Below are the code and all the weights of a small trained network. Each question names an input and a class and asks about switching units off, where a switched-off unit gives its printed mean instead of its output.

import numpy as np


def w(rows, s, z=0):
    codes = np.array(rows[::2]) - 128.0
    scale = np.full(codes.shape[1], s)
    scale[-1] = z or s
    return codes * scale


def f(y):
    return y / 2 * (1 + np.tanh(0.7978845608 * (y + 0.044715 * y**3)))


def log_softmax(a):
    a = a - a.max(-1, keepdims=True)
    return a - np.log(np.exp(a).sum(-1, keepdims=True))


def net(x, mask):
    res = np.array(x, float).reshape(1, 7) / 4 @ E
    y = f(res @ A[0][:, :-1].T + A[0][:, -1])
    res = res + np.where(mask, y, B[0][:, -1]) @ B[0][:, :-1]
    return log_softmax(res[-1] @ U[:, :-1].T + U[:, -1])


A, B = {}, {}
E = w([
[48,168,98,117,91,236,166,121],'x0',
[129,88,175,183,129,149,180,215],'x1',
[215,178,188,113,71,192,138,155],'x2',
[88,133,58,71,11,102,68,168],'x3',
[122,109,145,12,155,130,184,153],'x4',
[75,128,104,113,61,141,114,99],'x5',
[75,48,167,113,111,185,41,107],'x6',
],0.011)
A[0] = w([
[170,19,94,79,222,2,83,139,176],'neuron 1',
[102,150,52,91,118,174,122,60,252],'neuron 2',
[99,85,171,169,147,165,103,48,161],'neuron 3',
[235,216,186,165,87,142,157,211,186],'neuron 4',
[66,170,165,114,102,228,198,148,137],'neuron 5',
[137,93,169,222,33,120,122,172,164],'neuron 6',
],0.0078,0.0032)
B[0] = w([
[102,59,149,64,145,50,179,163,246],'neuron 1',
[61,120,114,56,138,138,83,107,202],'neuron 2',
[79,133,229,131,131,106,2,50,181],'neuron 3',
[179,218,148,164,101,163,132,122,245],'neuron 4',
[76,130,174,101,130,171,152,156,204],'neuron 5',
[131,121,117,217,108,93,85,224,197],'neuron 6',
],0.0093,0.012)
U = w([
[86,149,1,32,119,84,90,48,184],'0',
[123,61,152,102,144,49,201,167,127],'1',
[67,150,126,89,113,210,236,169,254],'2',
[123,110,199,159,196,115,54,37,89],'3',
[246,163,169,131,176,68,155,138,101],'4',
[179,189,67,191,84,169,159,162,43],'5',
[80,83,90,204,21,113,112,188,58],'6',
],0.0092,0.0026)

Each question gives the input, the list of numbers given to net, and the class t.
The units are the neurons (one row each of A and B). Each row of codes is followed by its name. A weight is (code - 128) times the scale printed after its matrix; where a second scale follows, it is the last column's (A, B and U).
mask holds one flag per neuron, in row order. A switched-off neuron (its flag False) gives its mean, the last column of its row in B, instead of its output. The means were averaged over made-up inputs and are rounded, as every weight is.
A unit's drop is (log p(t) with every unit on - log p(t) with that unit switched off) / (log p(t) with every unit on - log p(t) with every unit switched off).
The circuit of an input: a set's keep is (log p(t) with only the set's units on - log p(t) with every unit switched off) / (log p(t) with every unit on - log p(t) with every unit switched off). Starting from all 6 units, units are removed one at a time, each time the one whose removal leaves the highest keep (on an exact tie, the one counted first), for as long as the keep stays at least 0.8.
units of the circuit, in order: the units of the circuit, biggest drop first
unit that matters most: the unit with the biggest drop
k most important neurons: the k neurons with the biggest drops, biggest first
drop of u: that unit's drop, to one decimal
input [-7,-3,-5,0,-2,1,-7], class 1: unit that matters most => neuron 1
input [4,4,5,1,-3,0,0], class 5: units of the circuit, in order => neuron 4; neuron 1
input [6,-1,-2,2,-6,3,5], class 3: 2 most important neurons => neuron 3; neuron 1
input [-8,4,-6,-5,-4,-4,6], class 1: 2 most important neurons => neuron 1; neuron 4
input [1,5,2,-2,-2,-2,-6], class 5: units of the circuit, in order => neuron 1; neuron 4
input [-1,5,7,4,-2,-1,1], class 5: 2 most important neurons => neuron 4; neuron 1
input [-6,-5,-6,-8,-7,5,-6], class 1: 3 most important neurons => neuron 1; neuron 4; neuron 2
input [3,4,2,-3,0,3,6], class 3: 2 most important neurons => neuron 3; neuron 1
input [-1,-1,3,2,-7,5,-6], class 5: drop of neuron 3 => 0.1
input [-4,0,-8,-4,0,-8,-5], class 1: drop of neuron 1 => 0.4
input [-5,-8,-5,-7,-4,0,-5], class 1: drop of neuron 5 => 0.0
